Here is a tiny trained network, its code and every weight. The questions are about switching its units off for an input and a class, where a switched-off unit gives its printed mean instead of its output.

import numpy as np


def w(rows, s, z=0):
    codes = np.array(rows[::2]) - 128.0
    scale = np.full(codes.shape[1], s)
    scale[-1] = z or s
    return codes * scale


def norm(h):
    return h / np.sqrt((h * h).mean(-1, keepdims=True) + 1e-5)


def f(y):
    return y / 2 * (1 + np.tanh(0.7978845608 * (y + 0.044715 * y**3)))


def log_softmax(a):
    a = a - a.max(-1, keepdims=True)
    return a - np.log(np.exp(a).sum(-1, keepdims=True))


def net(x, mask):
    res = np.array(x, float).reshape(1, 5) / 4 @ E
    u = 0
    for l in range(4):
        y = f(norm(res) @ A[l][:, :-1].T + A[l][:, -1])
        res = res + np.where(mask[u : u + 3], y, B[l][:, -1]) @ B[l][:, :-1]
        u += 3
    return log_softmax(norm(res)[-1] @ U[:, :-1].T + U[:, -1])


A, B = {}, {}
E = w([
[158,203,6,111,193,114,106,216,145,45],'x0',
[127,141,183,177,153,188,170,210,155,125],'x1',
[12,90,120,67,143,117,167,179,90,131],'x2',
[107,136,130,119,156,230,46,107,12,81],'x3',
[165,198,198,2,149,90,84,171,118,199],'x4',
],0.0056)
A[0] = w([
[146,172,176,175,146,255,173,177,105,161,137],'0.n0',
[228,192,140,192,53,158,51,96,181,124,1],'0.n1',
[97,140,75,152,165,53,44,30,56,178,47],'0.n2',
],0.0052,0.0029)
B[0] = w([
[97,155,117,129,85,150,69,186,207,120,251],'0.n0',
[30,106,162,162,134,74,162,177,6,171,202],'0.n1',
[75,158,122,140,52,160,31,189,211,142,177],'0.n2',
],0.011,0.0026)
A[1] = w([
[110,124,101,249,80,186,167,16,128,33,81],'1.n0',
[240,174,253,35,165,119,47,131,98,166,45],'1.n1',
[120,56,253,119,78,202,135,42,151,183,3],'1.n2',
],0.005,0.0028)
B[1] = w([
[100,175,140,68,175,144,220,87,138,132,231],'1.n0',
[91,128,99,84,162,177,237,86,140,139,254],'1.n1',
[172,132,10,157,227,94,47,168,158,96,246],'1.n2',
],0.012,0.0028)
A[2] = w([
[127,162,20,70,31,49,101,10,73,162,142],'2.n0',
[148,135,136,133,51,2,184,124,180,159,99],'2.n1',
[129,97,90,112,236,81,132,191,38,133,254],'2.n2',
],0.0055,0.0043)
B[2] = w([
[89,174,124,192,146,127,164,172,167,99,189],'2.n0',
[131,98,84,110,16,198,91,138,102,119,175],'2.n1',
[164,71,138,245,162,88,131,79,92,130,254],'2.n2',
],0.011,0.0057)
A[3] = w([
[112,149,120,117,113,255,36,60,23,85,3],'3.n0',
[4,119,144,216,88,117,191,155,38,140,153],'3.n1',
[251,43,80,109,34,97,196,81,143,72,104],'3.n2',
],0.0054,0.0033)
B[3] = w([
[210,9,90,106,51,155,167,147,139,140,166],'3.n0',
[145,153,192,66,106,88,108,145,85,201,254],'3.n1',
[165,76,150,100,158,201,104,110,90,94,170],'3.n2',
],0.012,0.0048)
U = w([
[167,106,74,196,228,92,106,135,152,105,195],'0',
[100,104,184,147,115,67,147,165,40,181,171],'1',
[85,169,117,74,183,168,251,87,145,144,127],'2',
[67,174,128,154,76,144,103,203,205,135,206],'3',
[191,46,99,92,44,191,135,148,122,116,87],'4',
[137,149,189,128,141,103,96,117,141,108,77],'5',
[161,153,185,98,128,114,98,75,163,93,1],'6',
],0.013,0.0061)

Each question gives the input, the list of numbers given to net, and the class t.
The units are the neurons (one row each of A and B). Each row of codes is followed by its name. A weight is (code - 128) times the scale printed after its matrix; where a second scale follows, it is the last column's (A, B and U).
mask holds one flag per neuron, layer by layer. A switched-off neuron (its flag False) gives its mean, the last column of its row in B, instead of its output. The means were averaged over made-up inputs and are rounded, as every weight is.
A unit's drop is (log p(t) with every unit on - log p(t) with that unit switched off) / (log p(t) with every unit on - log p(t) with every unit switched off).
The circuit of an input: a set's keep is (log p(t) with only the set's units on - log p(t) with every unit switched off) / (log p(t) with every unit on - log p(t) with every unit switched off). Starting from all 12 units, units are removed one at a time, each time the one whose removal leaves the highest keep (on an exact tie, the one counted first), for as long as the keep stays at least 0.8.
circuit, biggest first: the units of the circuit, biggest drop first
unit that matters most: the unit with the biggest drop
k most important neurons: the k neurons with the biggest drops, biggest first
top k neurons in layer l: the k neurons of layer l with the biggest drops, biggest first
input [-3,-4,0,0,-8], class 2: circuit, biggest first -> 1.n0
input [-8,-3,-8,8,4], class 0: 3 most important neurons -> 1.n2; 2.n1; 0.n1
input [4,-7,-2,-4,3], class 3: circuit, biggest first -> 2.n0; 1.n2
input [5,4,-6,2,4], class 1: 2 most important neurons -> 0.n1; 1.n2
input [-4,-7,5,0,-5], class 3: top 2 neurons in layer 0 -> 0.n2; 0.n1
input [-2,3,0,8,5], class 4: 3 most important neurons -> 3.n0; 0.n0; 1.n0
input [-1,-1,-5,5,4], class 1: 2 most important neurons -> 0.n1; 2.n1
input [6,-7,1,2,-6], class 3: circuit, biggest first -> 0.n2; 1.n2
input [3,7,-1,7,5], class 3: 2 most important neurons -> 0.n0; 2.n1
input [3,-2,2,5,0], class 4: 3 most important neurons -> 3.n0; 1.n2; 0.n1
input [5,3,-6,5,-5], class 1: circuit, biggest first -> 0.n1; 1.n2; 3.n1
input [-8,6,7,-7,-4], class 0: 3 most important neurons -> 1.n2; 0.n1; 0.n2
input [5,-2,-6,0,6], class 1: 4 most important neurons -> 0.n1; 2.n2; 1.n2; 1.n0
input [7,8,1,3,-5], class 3: 4 most important neurons -> 0.n0; 1.n2; 2.n2; 3.n2
input [4,-6,-5,8,0], class 4: 2 most important neurons -> 0.n2; 3.n0
input [5,3,1,7,0], class 4: 3 most important neurons -> 3.n0; 1.n2; 2.n0
input [-6,-8,6,3,-2], class 3: 2 most important neurons -> 0.n2; 0.n1
input [5,-6,-8,8,7], class 1: 2 most important neurons -> 0.n1; 2.n0
input [1,8,4,6,-7], class 3: top 2 neurons in layer 2 -> 2.n2; 2.n1
input [0,4,-6,2,7], class 2: top neuron in layer 0 -> 0.n2
input [1,4,-1,8,5], class 4: 2 most important neurons -> 3.n0; 0.n0
input [-6,-2,-5,-8,6], class 4: unit that matters most -> 2.n1
input [5,2,1,6,-5], class 4: top 2 neurons in layer 1 -> 1.n2; 1.n1
input [-5,4,1,5,-5], class 0: top 2 neurons in layer 0 -> 0.n2; 0.n1
input [1,0,0,8,-7], class 4: 3 most important neurons -> 3.n0; 1.n1; 2.n0
input [4,3,-6,-6,0], class 1: circuit, biggest first -> 0.n1; 1.n2
input [3,-2,4,3,-2], class 1: circuit, biggest first -> 3.n1
input [-6,-7,-6,5,0], class 3: top 2 neurons in layer 2 -> 2.n0; 2.n2
input [-6,-4,-6,-3,3], class 0: top 2 neurons in layer 1 -> 1.n2; 1.n0
